Below are the code and all the weights of a small trained network. Each question names an input and a target symbol and asks about switching units off, where a switched-off unit gives its printed mean instead of its output.

import numpy as np


def w(rows, s, z=0):
    codes = np.array(rows[::2]) - 128.0
    scale = np.full(codes.shape[1], s)
    scale[-1] = z or s
    return codes * scale


def f(y):
    return y / 2 * (1 + np.tanh(0.7978845608 * (y + 0.044715 * y**3)))


def softmax(a):
    e = np.exp(a - a.max(-1, keepdims=True))
    return e / e.sum(-1, keepdims=True)


def log_softmax(a):
    a = a - a.max(-1, keepdims=True)
    return a - np.log(np.exp(a).sum(-1, keepdims=True))


def net(x, mask):
    ids = ['βγηλμτω'.index(c) for c in x.split()]
    T = len(ids)
    res = E[ids] + P[:T]
    r = res
    for j in range(2):
        rows = slice(4 * j, 4 * j + 4)
        q, k, v = (r @ M[0][rows].T for M in (Q, K, V))
        z = softmax(np.where(np.tri(T) > 0, q @ k.T / 4**0.5, -1e9)) @ v
        o = O[0][rows]
        res = res + np.where(mask[j], z, o[:, -1]) @ o[:, :-1]
    y = f(res @ A[0][:, :-1].T + A[0][:, -1])
    res = res + np.where(mask[2:10], y, B[0][:, -1]) @ B[0][:, :-1]
    return log_softmax(res[-1] @ U[:, :-1].T + U[:, -1])


Q, K, V, O, A, B = {}, {}, {}, {}, {}, {}
E = w([
[121,72,119,150,131,8,107,134],'β',
[137,165,208,147,245,160,157,47],'γ',
[195,75,116,149,83,59,88,129],'η',
[224,89,87,96,109,99,183,144],'λ',
[136,47,63,85,136,146,60,89],'μ',
[121,62,227,56,150,139,90,229],'τ',
[58,55,125,78,137,141,245,121],'ω',
],0.015)
P = w([
[176,2,158,134,192,57,122,132],'0',
[168,58,124,142,172,79,134,164],'1',
[155,84,113,137,179,104,135,181],'2',
[150,119,121,101,152,92,125,147],'3',
[136,139,122,76,160,102,133,132],'4',
[142,144,144,60,135,104,119,93],'5',
[148,161,158,33,129,117,120,79],'6',
],0.0087)
Q[0] = w([
[120,92,92,166,148,173,156,165],'H1',
[115,212,146,246,119,154,155,118],'H1',
[217,25,134,44,173,70,144,126],'H1',
[178,147,131,127,146,115,140,60],'H1',
[143,155,103,137,139,121,104,136],'H2',
[152,90,158,102,151,78,146,111],'H2',
[129,158,112,103,92,159,87,117],'H2',
[218,92,146,111,116,106,140,178],'H2',
],0.014)
K[0] = w([
[86,18,167,162,205,130,134,125],'H1',
[151,1,65,131,102,79,100,153],'H1',
[77,239,153,119,158,230,127,86],'H1',
[117,176,120,77,93,141,21,121],'H1',
[159,133,138,142,143,122,103,137],'H2',
[96,144,124,106,100,189,142,70],'H2',
[140,136,143,167,176,92,102,133],'H2',
[107,89,100,129,134,207,115,84],'H2',
],0.013)
V[0] = w([
[2,75,118,104,150,191,118,126],'H1',
[170,121,122,135,171,134,69,86],'H1',
[92,127,209,155,145,126,118,168],'H1',
[82,138,121,187,132,87,165,61],'H1',
[73,89,84,108,89,99,156,167],'H2',
[163,111,129,80,139,209,170,126],'H2',
[83,117,107,119,139,138,57,128],'H2',
[184,118,134,110,107,119,70,147],'H2',
],0.012)
O[0] = w([
[59,113,67,75,104,204,88,40,184],'H1',
[63,206,64,110,216,92,132,167,253],'H1',
[97,192,174,212,128,214,65,137,192],'H1',
[254,131,123,74,227,178,140,98,77],'H1',
[221,167,178,22,159,121,75,73,178],'H2',
[73,137,200,112,64,98,187,87,214],'H2',
[76,116,90,81,153,158,59,98,144],'H2',
[104,46,136,134,198,96,97,121,171],'H2',
],0.0085,0.0057)
A[0] = w([
[130,78,182,163,155,140,124,112,123],'N1',
[169,174,125,103,239,189,75,90,77],'N2',
[96,144,15,154,95,111,166,126,194],'N3',
[151,255,134,151,140,164,163,132,165],'N4',
[245,125,99,175,143,123,104,131,137],'N5',
[132,108,88,127,200,86,187,97,130],'N6',
[111,136,117,202,194,136,144,154,68],'N7',
[137,151,59,186,16,127,109,105,255],'N8',
],0.0094,0.0037)
B[0] = w([
[187,174,117,79,137,155,96,67,157],'N1',
[125,206,160,180,73,101,138,112,227],'N2',
[58,92,117,150,46,91,102,162,177],'N3',
[196,2,180,165,75,119,155,139,193],'N4',
[73,126,171,207,173,188,170,168,170],'N5',
[179,179,77,125,76,154,137,109,254],'N6',
[151,105,82,64,129,162,63,88,183],'N7',
[90,97,175,151,223,170,99,86,154],'N8',
],0.0093,0.0089)
U = w([
[150,125,157,147,96,74,160,120,116],'β',
[109,255,99,129,164,137,140,97,188],'γ',
[140,97,106,91,206,161,138,150,149],'η',
[138,107,93,152,74,169,138,136,3],'λ',
[64,117,151,141,130,146,128,141,184],'μ',
[124,152,60,98,86,94,119,128,116],'τ',
[177,110,128,110,112,177,111,52,113],'ω',
],0.0093,0.0048)

Each question gives the input, a string of symbols that net reads in full, and the target symbol t.
The units are the heads (4 rows each of Q, K, V and O) and the neurons (one row each of A and B). Each row of codes is followed by its name. A weight is (code - 128) times the scale printed after its matrix; where a second scale follows, it is the last column's (O, A, B and U).
mask holds one flag per unit, heads first, then neurons. A switched-off unit (its flag False) gives its mean, the last column of its rows in O or B, instead of its output. The means were averaged over made-up inputs and are rounded, as every weight is.
A unit's drop is (log p(t) with every unit on - log p(t) with that unit switched off) / (log p(t) with every unit on - log p(t) with every unit switched off).
The circuit of an input: a set's keep is (log p(t) with only the set's units on - log p(t) with every unit switched off) / (log p(t) with every unit on - log p(t) with every unit switched off). Starting from all 10 units, units are removed one at a time, each time the one whose removal leaves the highest keep (on an exact tie, the one counted first), for as long as the keep stays at least 0.8.
circuit, biggest first: the units of the circuit, biggest drop first
most important unit: the unit with the biggest drop
top k neurons: the k neurons with the biggest drops, biggest first
which heads matter: for each layer, one digit per head in row order, 1 if its drop is at least 0.15 and else 0, layers parted by /
drop when u is switched off: that unit's drop, to one decimal
input λ η μ λ γ τ ω, target β: top 2 neurons	(N4; N7)
input μ β μ β, target τ: which heads matter	10
input η τ μ μ μ, target τ: circuit, biggest first	(H1; N3)
input β β η, target η: most important unit	H2
input τ γ μ μ γ, target τ: which heads matter	11
input ω γ β β τ, target β: circuit, biggest first	(H2; N4; H1; N2)
input β τ γ, target ω: circuit, biggest first	(N7; N1; N4)
input μ γ β μ λ, target γ: circuit, biggest first	(H1; N2)
input λ γ λ ω τ λ, target β: circuit, biggest first	(N4; H2; H1; N7)
input γ τ η τ γ, target μ: circuit, biggest first	(H1; N6)
input ω η γ μ ω, target β: circuit, biggest first	(H2; N4; H1; N7)
input γ λ τ, target η: circuit, biggest first	(H2; H1; N7; N2)
input ω γ β μ β τ η, target γ: circuit, biggest first	(H1; N2)
input μ ω γ β τ, target β: top 3 neurons	(N2; N4; N6)
input λ η γ, target ω: which heads matter	01
input τ μ λ, target μ: which heads matter	10
input λ γ τ, target η: circuit, biggest first	(H2; H1; N2; N7)
input β β ω ω γ, target β: circuit, biggest first	(N4; H2; N2)
input μ λ η η λ λ β, target β: circuit, biggest first	(H1)
input μ β μ τ η, target μ: top neuron	(N8)
input η λ η η β, target η: top 2 neurons	(N2; N5)
input μ λ μ μ τ β η, target μ: top 2 neurons	(N8; N6)
input μ μ ω η μ μ β, target τ: drop when H1 is switched off	0.9
input γ μ λ τ η λ, target γ: drop when N4 is switched off	-0.1
input λ μ ω μ λ λ η, target β: drop when N7 is switched off	0.1
